Below is a small trained network, with its code and all its weights. Each question gives an input and a target symbol and asks what happens when units are switched off, that is, made to give their printed mean instead of their output.

import numpy as np


def w(rows, s, z=0):
    codes = np.array(rows[::2]) - 128.0
    scale = np.full(codes.shape[1], s)
    scale[-1] = z or s
    return codes * scale


def f(y):
    return y / 2 * (1 + np.tanh(0.7978845608 * (y + 0.044715 * y**3)))


def softmax(a):
    e = np.exp(a - a.max(-1, keepdims=True))
    return e / e.sum(-1, keepdims=True)


def log_softmax(a):
    a = a - a.max(-1, keepdims=True)
    return a - np.log(np.exp(a).sum(-1, keepdims=True))


def net(x, mask):
    ids = ['ΓΘΛΞΦΨΩαβεηπστ'.index(c) for c in x.split()]
    T = len(ids)
    res = E[ids] + P[:T]
    u = 0
    for l in range(3):
        q, k, v = (res @ M[l].T for M in (Q, K, V))
        z = softmax(np.where(np.tri(T) > 0, q @ k.T / 3**0.5, -1e9)) @ v
        res = res + np.where(mask[u], z, O[l][:, -1]) @ O[l][:, :-1]
        u += 1
        y = f(res @ A[l][:, :-1].T + A[l][:, -1])
        res = res + np.where(mask[u : u + 4], y, B[l][:, -1]) @ B[l][:, :-1]
        u += 4
    return log_softmax(res[-1] @ U[:, :-1].T + U[:, -1])


Q, K, V, O, A, B = {}, {}, {}, {}, {}, {}
E = w([
[122,74,62,127,153,97,68,167],'Γ',
[19,126,168,117,183,133,103,83],'Θ',
[166,130,150,186,121,7,191,151],'Λ',
[188,136,92,87,147,129,25,48],'Ξ',
[129,176,180,86,159,108,79,48],'Φ',
[175,104,132,200,44,62,150,126],'Ψ',
[134,125,172,233,163,115,93,118],'Ω',
[202,98,116,142,190,180,123,100],'α',
[140,91,149,33,156,185,137,168],'β',
[177,127,99,89,84,114,199,185],'ε',
[191,114,191,85,63,72,121,173],'η',
[102,222,63,174,170,92,94,85],'π',
[73,77,78,14,90,72,131,123],'σ',
[118,89,171,120,187,89,167,161],'τ',
],0.02)
P = w([
[73,112,237,128,10,207,175,171],'0',
[165,32,147,154,97,150,104,119],'1',
[233,78,163,164,101,13,69,98],'2',
[174,67,192,107,84,116,136,106],'3',
[168,80,98,170,128,103,60,131],'4',
[254,67,183,161,136,17,62,94],'5',
[195,90,89,135,122,83,57,129],'6',
[196,99,57,170,158,92,5,175],'7',
[160,123,13,138,111,50,3,147],'8',
[203,119,122,154,104,92,50,195],'9',
],0.0063)
Q[0] = w([
[69,164,155,186,156,230,174,126],'L0H1',
[208,42,82,70,110,160,140,255],'L0H1',
[118,101,77,128,123,64,160,175],'L0H1',
],0.009)
K[0] = w([
[109,192,150,254,120,202,138,186],'L0H1',
[26,39,24,15,161,80,123,133],'L0H1',
[146,97,150,85,160,77,237,224],'L0H1',
],0.0067)
V[0] = w([
[111,128,64,81,146,74,181,62],'L0H1',
[254,189,149,198,164,196,76,175],'L0H1',
[145,92,120,71,183,186,149,65],'L0H1',
],0.0048)
O[0] = w([
[176,175,83,109,117,95,117,167,166],'L0H1',
[111,130,137,90,82,206,254,82,2],'L0H1',
[99,161,129,48,124,171,162,109,126],'L0H1',
],0.0098,0.0061)
A[0] = w([
[18,168,123,247,144,181,116,3,61],'L0N1',
[110,65,206,116,57,74,60,125,189],'L0N2',
[136,83,58,149,122,196,117,13,124],'L0N3',
[154,211,191,97,146,172,215,47,5],'L0N4',
],0.0058,0.003)
B[0] = w([
[243,123,187,105,84,22,48,189,143],'L0N1',
[81,2,69,156,185,215,77,102,254],'L0N2',
[113,113,72,151,239,206,90,105,135],'L0N3',
[28,149,104,162,109,133,100,22,129],'L0N4',
],0.0063,0.011)
Q[1] = w([
[46,146,163,148,11,65,206,64],'L1H1',
[254,191,139,203,27,158,160,105],'L1H1',
[30,178,137,108,82,169,199,178],'L1H1',
],0.0061)
K[1] = w([
[201,173,119,200,118,106,151,8],'L1H1',
[135,85,199,81,2,167,109,177],'L1H1',
[182,202,141,180,59,207,158,91],'L1H1',
],0.0068)
V[1] = w([
[126,156,174,166,80,116,171,112],'L1H1',
[122,134,172,149,34,133,222,255],'L1H1',
[108,90,146,132,151,87,187,110],'L1H1',
],0.0067)
O[1] = w([
[139,177,94,251,126,2,57,98,10],'L1H1',
[163,142,106,79,136,97,201,47,11],'L1H1',
[123,98,171,69,100,73,221,181,112],'L1H1',
],0.0086,0.013)
A[1] = w([
[117,180,171,56,139,2,197,44,77],'L1N1',
[129,117,234,170,179,71,4,20,142],'L1N2',
[61,155,68,183,183,50,226,133,4],'L1N3',
[29,245,115,160,128,170,82,160,58],'L1N4',
],0.005,0.0045)
B[1] = w([
[117,131,106,160,41,177,114,171,123],'L1N1',
[114,228,157,151,95,254,162,186,254],'L1N2',
[63,217,196,162,150,86,50,117,122],'L1N3',
[218,119,96,107,68,71,128,106,127],'L1N4',
],0.0075,0.0033)
Q[2] = w([
[160,44,106,98,78,173,154,167],'L2H1',
[132,28,48,100,86,79,109,143],'L2H1',
[185,133,255,95,141,152,42,131],'L2H1',
],0.0072)
K[2] = w([
[180,147,87,7,119,156,110,203],'L2H1',
[207,92,220,155,253,109,69,219],'L2H1',
[67,25,94,69,68,87,65,213],'L2H1',
],0.0057)
V[2] = w([
[254,156,170,91,107,69,114,148],'L2H1',
[235,160,146,151,142,211,225,192],'L2H1',
[40,139,118,101,254,72,143,194],'L2H1',
],0.0052)
O[2] = w([
[1,119,191,131,78,126,80,92,24],'L2H1',
[148,176,243,102,23,132,220,69,3],'L2H1',
[24,189,50,178,144,136,216,208,227],'L2H1',
],0.0066,0.0053)
A[2] = w([
[150,141,68,148,123,2,236,159,97],'L2N1',
[224,36,102,163,77,14,159,174,251],'L2N2',
[242,65,107,164,112,208,165,204,142],'L2N3',
[227,193,82,222,20,180,37,55,172],'L2N4',
],0.0054,0.0017)
B[2] = w([
[178,162,170,71,137,59,6,183,129],'L2N1',
[3,225,112,175,86,126,114,71,167],'L2N2',
[90,123,99,123,91,103,164,26,255],'L2N3',
[175,191,102,137,166,56,243,56,145],'L2N4',
],0.007,0.016)
U = w([
[71,117,62,144,138,166,188,109,229],'Γ',
[124,159,178,157,96,185,87,184,101],'Θ',
[87,149,178,166,154,41,108,126,126],'Λ',
[155,160,86,31,150,132,78,1,2],'Ξ',
[124,219,162,91,107,190,82,85,123],'Φ',
[73,127,60,161,88,106,145,45,18],'Ψ',
[194,81,176,213,133,148,179,127,171],'Ω',
[196,77,118,114,182,131,161,49,89],'α',
[177,99,165,6,123,120,198,153,137],'β',
[164,172,76,45,42,78,160,140,161],'ε',
[137,52,158,83,83,131,79,34,114],'η',
[186,183,93,96,152,64,116,91,224],'π',
[127,126,123,120,154,82,120,129,10],'σ',
[83,69,206,131,181,40,228,179,163],'τ',
],0.0076,0.0052)

Each question gives the input, a string of symbols that net reads in full, and the target symbol t.
The units are the heads (3 rows each of Q, K, V and O) and the neurons (one row each of A and B). Each row of codes is followed by its name. A weight is (code - 128) times the scale printed after its matrix; where a second scale follows, it is the last column's (O, A, B and U).
mask holds one flag per unit, layer by layer, with each layer's heads first. A switched-off unit (its flag False) gives its mean, the last column of its rows in O or B, instead of its output. The means were averaged over made-up inputs and are rounded, as every weight is.
A unit's drop is (log p(t) with every unit on - log p(t) with that unit switched off) / (log p(t) with every unit on - log p(t) with every unit switched off).
The circuit of an input: a set's keep is (log p(t) with only the set's units on - log p(t) with every unit switched off) / (log p(t) with every unit on - log p(t) with every unit switched off). Starting from the 12 units with the biggest drops (on a tie, the unit counted first), units are removed one at a time, each time the one whose removal leaves the highest keep (on an exact tie, the one counted first), for as long as the keep stays at least 0.8.
circuit, biggest first: the units of the circuit, biggest drop first
most important unit: the unit with the biggest drop
k most important neurons: the k neurons with the biggest drops, biggest first
top k neurons in layer l: the k neurons of layer l with the biggest drops, biggest first
drop of u: that unit's drop, to one decimal
input τ σ α Ψ Γ η Φ, target Γ: circuit, biggest first => L2H1, L0H1
input η η η, target η: circuit, biggest first => L2H1
input Φ η ε ε, target ε: circuit, biggest first => L1H1, L0N2, L0H1
input Γ Φ η Ω, target Ω: circuit, biggest first => L0H1, L0N1, L2H1
input η σ σ Θ, target Θ: 2 most important neurons => L0N1, L1N2
input β β η Ψ Γ Θ, target Θ: 2 most important neurons => L1N2, L0N2
input Γ Ψ Γ η Φ Ω η Λ, target Λ: 2 most important neurons => L0N2, L2N2
input σ σ Ψ σ Γ η, target Γ: 3 most important neurons => L0N2, L2N3, L1N2
input τ η η σ Λ β η Γ Ξ, target Γ: circuit, biggest first => L2H1, L0H1, L1H1
input ε Ξ Ξ β Φ, target Φ: circuit, biggest first => L1N2, L2H1
input β η Φ π η η ε, target ε: top 2 neurons in layer 2 => L2N2, L2N1
input σ Γ α η π τ, target Γ: 4 most important neurons => L2N3, L1N2, L0N2, L0N1
input Γ η Ψ Φ α, target α: 2 most important neurons => L2N2, L0N3
input Ψ τ ε Φ, target Φ: top 2 neurons in layer 1 => L1N2, L1N1
input τ σ Γ Γ Ψ Λ, target Γ: 2 most important neurons => L2N3, L0N2
input σ Ξ Λ, target Γ: top neuron in layer 1 => L1N2
input τ η Γ η τ η Λ, target Λ: top 2 neurons in layer 1 => L1N2, L1N3
input σ σ Θ σ π Ω, target Γ: 2 most important neurons => L2N3, L1N2
input τ Γ π, target π: top 2 neurons in layer 2 => L2N1, L2N4
input η η η Γ σ Ψ, target Γ: most important unit => L2H1
input β σ η ε Γ Ψ, target Γ: 2 most important neurons => L2N3, L1N2
input Γ β τ π, target π: 2 most important neurons => L0N2, L0N1
input η Γ Ψ Γ σ Γ ε Γ Φ, target Γ: drop of L1H1 => 0.1
input Θ σ η η β Ω, target Γ: drop of L2N3 => 0.8
input π η η β η Ψ Ω β η η, target η: drop of L2N1 => 0.0
input σ Φ η Γ ε Ξ, target Γ: drop of L2H1 => 0.6
input Θ η Ω, target Ω: most important neuron => L1N2
